Tutem: [171 145 144 143  99 100  92  62 173 134  58 106 130  76  81 130 104 188
 142  47 156 146  77 103 118 105 126 160 138  90 116 164 130 169  66 143
  89 169 144 156  99 124 110]
Fezam: [106 125 136  93 134 108 128 160 104 104 122 116 144 141 137 154 110  93
 130 148 134  98 146 108 137 140 129 114 101 133 149 107  89 101 122 108
 124 103  87 108 111 122 116]
rezav: [138 150 131 131  89 117 122  82 144 144  81  93 130  96 111 125 114 148
 147  82 146 151  97 101 130 124 133 163 147  86 100 128 135 134  75 130
 113 150 129 124 120 122 118]
mipi: [130 178 117 135  75 158 173  70 120 171 132  91 103 125 162  76 141 146
 141 119 116 194 110 122 153 152 173 178 194  61  65  99 192 108 102 125
 177 185 167 118 156 128 169]
zive: [115 113 101 118 133 133 137 140 115 122 131 123 116 112 122 122 138 100
 118 134 106 120 118 124 113 120 113 109 106 122 107 116 127 111 132 131
 113 101 109 120 144 100 109]
Geg: [151 145 135 132  91 106 102  74 163 137  61  97 134  84  92 129 107 166
 146  65 153 141  85  98 123 109 124 159 136  87 109 143 126 149  67 136
  94 153 135 135 104 116 107]
gev: [180  79 102 185 181 134 106  96 148 113 169 183  65  92  76  91 159 174
  76  87  73 130  88 178  69  91  97  86 116 155 112 190 165 186 179 168
 104 140 170 192 144 138 123]
chg rezav: [138 150 131 131  89 117 122  82 144 144  81  93 130  96 111 125 114 148
 147  82 146 151  97 101 130 124 133 163 147  86 101 128 135 134  75 130
 113 150 129 124 120 122 118]	31, [100]
chg Tutem: [171 145 144 143  99 100  92  62 173 134  58 106 130  76  81 130 105 188
 142  47 156 146  77 103 118 105 126 160 138  90 116 164 130 169  66 143
  89 169 144 156  99 124 110]	17, [104]
chg Geg: [151 145 135 132  91 106 102  74 163 138  61  97 134  84  92 129 107 166
 146  65 153 141  85  98 123 109 124 159 136  87 109 143 126 149  67 136
  94 153 135 135 104 116 107]	10, [137]

Geg: [137 178  37 157 101]
sazod: [129 172  43 162  96]
Tutem: [151 178  37 157 101]
mipi: [154 139  76  94 173]
chg sazod: [129 172  44 162  96]	3, [43]
chg Tutem: [151 178  37 157 100]	5, [101]

Geg: [142 153 120 171 148 182 161 133  62 115 138  80  70 171 103 118 113 160
 109 163 100 188]
Tutem: [116 108 191 155 122 176 132 126 128 152 148  61 124 124 145 146 120 149
 135 149  99 159]
Dukad: [111 101  84 123 165 153 121 105 134 114  93  74  79 157 101 153 126 160
 136 144  97 145]
mipi: [111 101  84 123 165 153 121 105 134 114  93  74  79 121 101 153 126 160
 115 144  97 145]
zive: [101 111  79 110 152 150 158 107 141 102 110  71  90 159 115 130 120 138
 156 130  90 134]
duza: [191 126 119 101 197 209  85 184 104 155 160 149 114 126  94  98 178 145
  78 130  80 210]
chg Tutem: [116 108 191 155 122 176 132 126 128 152 148  61 124 124 145 146 121 149
 135 149  99 159]	17, [120]
chg Tutem: [116 108 191 155 122 176 132 126 128 152 148  61 124 124 145 146 120 149
 135 148  99 159]	20, [149]
chg zive: [101 111  79 110 152 150 158 107 141 102 110  71  90 160 115 130 120 138
 156 130  90 134]	14, [159]
chg Geg: [142 153 120 171 148 182 161 133  62 115 138  80  70 171 103 117 113 160
 109 163 100 188]	16, [118]

sazod: [ 76  92  53 133  49 140 175]
gev: [104  82 111 136 143 126 155]
mipi: [ 69  25  87 191 128 164 192]
chg mipi: [ 69  25  87 191 128 164 193]	7, [192]
chg sazod: [ 76  92  53 133  48 140 175]	5, [49]
chg gev: [104  82 111 135 143 126 155]	4, [136]
chg sazod: [ 75  92  53 133  49 140 175]	1, [76]

zive: [111 148 124 139 160 114 141 104  82 131  95 161 111 140 151]
rezav: [128 104 137  29 132 174 127 161 161 135 119 172  99  84 125]
Zas: [145 148 108 123 124 115 118 130 130 111  83 141  85 124 124]
sazod: [141 190 101 162 133 136 119  56 114 142 145 152 114 139 171]
gev: [111 114 147 170 140 112 138 127 136 118 151 161  69 111 107]
tud: [155  81 148 172 119 106 124 153 127 137 114 171 185 114 105]
Geg: [137  91 102 116 128 136 148 103 104 132 111 108 112 114  85]
duza: [138 112 150 150 120 127 142  84 137 161 151 141  97 108  47]
Dukad: [113  96 116 163 144 114 134 135 161 117 127 151 228 104  82]
Fezam: [136 101 139 145 136 142 153  69 138 106 166 105 160 123 135]
mipi: [156 143 129 204 149 123 119  60 128 123 138 109 149  74 145]
chg mipi: [155 143 129 204 149 123 119  60 128 123 138 109 149  74 145]	1, [156]
chg tud: [155  81 148 172 119 106 123 153 127 137 114 171 185 114 105]	7, [124]
chg Geg: [136  91 102 116 128 136 148 103 104 132 111 108 112 114  85]	1, [137]
chg mipi: [156 143 129 204 149 123 119  60 128 123 138 109 149  73 145]	14, [74]
chg rezav: [128 104 137  29 132 173 127 161 161 135 119 172  99  84 125]	6, [174]
chg tud: [155  81 148 172 119 106 124 153 127 137 114 171 185 114 106]	15, [105]
chg gev: [110 114 147 170 140 112 138 127 136 118 151 161  69 111 107]	1, [111]

sazod: [157 143 133 131 121]
Tutem: [119 127 140 122 119]
zive: [137 118 152 102 149]
Dukad: [149 139 128 130 123]
Fezam: [130 134 112 127 121]
Geg: [138 132 125 124 118]
tud: [136 138 129 122 129]
gev: [ 45  65 140 129 142]
mipi: [121 129 134 121 120]
chg Geg: [139 132 125 124 118]	1, [138]
chg Tutem: [119 127 139 122 119]	3, [140]
chg Dukad: [149 139 128 129 123]	4, [130]
chg gev: [ 45  64 140 129 142]	2, [65]

gev: [127 142 107 126  88 154  96 161 117  96 137 119 138 103 133 158 100 113
 124 173 134 122 110 154 145 111 119  53 143  64 104 158 133 106 131 170
 149 115 147]
Zas: [ 44  80 135 207  86 118 163 129  94 107 125 142 165  77  92 136  90 133
 120 151 131 105 123 116 135  92 179 106 173 103 130 100 130 108 133 170
 115 191 168]
rezav: [ 64  85 154 184 142  90 169 109 103 120 129 146 148  86 106 146 112 136
 122 131 141 106 144  86 133 104 186 152 154 136 142  92 142 123 137 136
  95 185 159]
Tutem: [144 127 121 107 184  96 117 128 148 150 147 148  98 139 129 141 155 118
 133 131 139 144 162 115 135 128 175 174 118 173 137 124 142 149 126 103
  92 108 103]
sazod: [134 146 135 118  90 166 110 134 121 102 108  96 149 127 154 126 118 144
 130 130 121 128  99 147 125 137  61  84 114  70 119 152 118 115 135 140
 167 113 134]
mipi: [ 82 114 154 154  86 157 130 118 119 103  89  93 170 123 156 106 132 175
 137 116 114 139 105 135 118 137  70 122 107  74 138 132 110 122 141 130
 159 131 123]
chg mipi: [ 82 114 154 154  86 157 130 118 119 103  89  93 169 123 156 106 132 175
 137 116 114 139 105 135 118 137  70 122 107  74 138 132 110 122 141 130
 159 131 123]	13, [170]
chg rezav: [ 64  85 154 184 142  90 169 109 103 120 129 146 148  86 106 146 112 136
 122 131 141 106 144  86 133 103 186 152 154 136 142  92 142 123 137 136
  95 185 159]	26, [104]

Dukad: [154  95 131 124  84 150 130  70 133 121 171 109 157 143 123  90 109  83
  82 131 140]
Tutem: [154  95 131 124  84 150 130  70 133 121 171 109 157 143 156 148 102  89
  89  96 197]
tud: [113  95 134 195 114 202 141 120 149 108 100 145 136 178 143  93 129 123
  97 125 175]
gev: [ 88 147 120 149 162  99 153 209  82 108  63 109  78  86 153 170 116 110
 115 106 153]
Geg: [107  99 164 161  67 139 159 142 142  47 115 167 155 211 165  71 197 111
  71 129  93]
zive: [ 90 117  95 127 145 154 120  83  89 131 150  48  93 150 147  90 142  79
  24 125 100]
sazod: [157 118 137 131 109 140 127 100 131 139 156 147 137 150 107  90 143 137
 164 116 103]
Fezam: [150 161 165 121 107 128 157 171 107 113 173 144 127 138 173 126 164 115
 126 115  82]
rezav: [139  78  77 181 122 230 127 116 106 188 175  90 100 145  99  48  99  85
 118 106 188]
chg rezav: [139  78  77 181 122 230 127 116 106 188 175  91 100 145  99  48  99  85
 118 106 188]	12, [90]
chg rezav: [139  78  77 181 122 230 127 116 106 188 175  90 100 145  99  49  99  85
 118 106 188]	16, [48]
chg Geg: [106  99 164 161  67 139 159 142 142  47 115 167 155 211 165  71 197 111
  71 129  93]	1, [107]
chg tud: [113  95 134 195 114 202 141 120 149 108 101 145 136 178 143  93 129 123
  97 125 175]	11, [100]
chg rezav: [139  78  76 181 122 230 127 116 106 188 175  90 100 145  99  48  99  85
 118 106 188]	3, [77]

sazod: [132 106 126 173 184 147 106 120 138 106 157 122 161 133 105 144 122 122
 134 158 121 113 101 126 127 162 193 133 122 166 116 157  99 159 110 122
 103 138 159 114 118 174 118 125  97]
Tutem: [126 169 140 121 101 118 162 143  66 112 121 165  90 142 117 139  98 144
 116 142 171 137 143 132 129 126  73 104 118 123 124  99 134 138 147  91
 148 141 132 171 156 116 126 150 148]
mipi: [126  92 146 110  86  84 135 126 166 174  94  97 125 119 129 117 143 104
 142  91  92 150 142 115 114 105 130 137 119  93 134 134 148 103 122 159
 130 121  96  94 129  90 110 119 109]
gev: [117 173 132 107  88 102 158 162  65 134 118 163 103 145 127 136 106 145
 131 141 167 134 134 126 126 123  71 115 116 119 127 105 133 158 141  93
 159 138 122 174 155 114 122 152 142]
duza: [137 100 123 160 161 153  97 123 168 111 162 122 146 132 102 141 135 143
 147 136 126 113 101 121 127 160 207 126 129 155 114 141 102 143 113 135
 113 139 156 119 108 177 123 134  87]
Zas: [130 144 138 158 203 170 125 105  92  79 139 132 144 115 139 131 113 103
  81 168 127 117 131 155 143 150 110 146 138 159 134 124 119 145 130 102
 102 121 151 126 128 142 143 103 167]
zive: [113 175 111  99  83  96 155 159  68 151 116 159 114 146 138 132 115 146
 138 139 162 132 131 122 125 117  73 124 116 116 131 109 132 134 137  95
 160 137 117 175 151 112 124 150 143]
chg zive: [113 175 111  98  83  96 155 159  68 151 116 159 114 146 138 132 115 146
 138 139 162 132 131 122 125 117  73 124 116 116 131 109 132 134 137  95
 160 137 117 175 151 112 124 150 143]	4, [99]
chg zive: [113 175 111  99  83  96 154 159  68 151 116 159 114 146 138 132 115 146
 138 139 162 132 131 122 125 117  73 124 116 116 131 109 132 134 137  95
 160 137 117 175 151 112 124 150 143]	7, [155]
chg duza: [137 100 123 160 161 153  97 123 168 111 162 122 146 132 102 141 135 143
 147 136 126 113 101 121 127 160 207 126 129 155 114 141 102 143 112 135
 113 139 156 119 108 177 123 134  87]	35, [113]
chg mipi: [126  92 146 110  86  84 135 126 166 174  94  97 125 119 129 117 143 104
 141  91  92 150 142 115 114 105 130 137 119  93 134 134 148 103 122 159
 130 121  96  94 129  90 110 119 109]	19, [142]
chg gev: [117 173 132 107  88 101 158 162  65 134 118 163 103 145 127 136 106 145
 131 141 167 134 134 126 126 123  71 115 116 119 127 105 133 158 141  93
 159 138 122 174 155 114 122 152 142]	6, [102]

mipi: [111 122  57 167  96 114 154 149 148 153 163 124 116 165  98]
gev: [111 122  57 167  96 114 154 150 118 113 149 133 127 148 101]
Geg: [133 107  64 104 118 117 138 140 151 141 135 137 110 150 124]
Dukad: [111 122  57 167  96 114 154 150 118 113 149 133 144 148 101]
duza: [111 122  57 167  96 114 132 149 148 153 163 124 116 165  98]
chg duza: [111 122  57 167  96 114 132 149 148 153 163 124 116 165  99]	15, [98]
chg gev: [111 123  57 167  96 114 154 150 118 113 149 133 127 148 101]	2, [122]

zive: [216 112 175 130  91  91 172 122  39  45 119  68]
sazod: [189  73  51 173 103  60  59 161  44  92 129 189]
rezav: [198  55  93 217 130 103  97  60  51  84 133  82]
tud: [ 78 141 201 102 217 143 220 186 180 165 159 229]
Geg: [168 208 139 230 204  70 102 167  41 104  32  72]
Dukad: [ 96 184 140 182 106  87  25 230  98  82  33 123]
gev: [ 92 144 226 161  74 217 142  37  82  99  87 113]
mipi: [108 156 188 220 126 214 161 175 101  66 177  26]
Tutem: [ 75 197 201  61 147 172 218  47 173 108 130 199]
Zas: [230 211 173 160 140 147 127 197 135  39 107  94]
Fezam: [189  73  51 173 103  23  59 161  44  92 129 189]
duza: [151  49 213  43  35 157 209 130 199 216  62 176]
chg mipi: [108 156 189 220 126 214 161 175 101  66 177  26]	3, [188]
chg gev: [ 92 144 226 162  74 217 142  37  82  99  87 113]	4, [161]
chg Geg: [168 208 138 230 204  70 102 167  41 104  32  72]	3, [139]

Zas: [125  79 140 211]
Tutem: [ 64 157  92 108]
sazod: [137 133  90 221]
tud: [130 114 149 128]
chg Tutem: [ 63 157  92 108]	1, [64]
chg tud: [130 114 149 129]	4, [128]
chg Zas: [125  78 140 211]	2, [79]
chg tud: [130 114 150 128]	3, [149]

tud: [ 83 117 101 100]
duza: [ 33 182 123 135]
Geg: [156 228 112 107]
zive: [ 91 161 154 148]
Fezam: [190  96 157  59]
Zas: [ 65 106 174  93]
sazod: [200 118 121 133]
Dukad: [166  41 110 123]
chg Dukad: [166  41 110 124]	4, [123]
chg Zas: [ 65 106 174  94]	4, [93]

rezav: [116 156 193  52 166]
duza: [156  99  93 151 105]
Dukad: [103 170 103 134  88]
sazod: [161  98  85 149 136]
zive: [116 156 193 114 166]
gev: [ 91 141 104 159 106]
tud: [ 30 107 170 101 201]
Zas: [156  99  93 151  88]
mipi: [177 138 135 129 111]
chg zive: [116 155 193 114 166]	2, [156]
chg Dukad: [103 170 103 135  88]	4, [134]
chg duza: [156  98  93 151 105]	2, [99]
chg Zas: [156  99  93 152  88]	4, [151]
chg tud: [ 30 107 170 101 202]	5, [201]

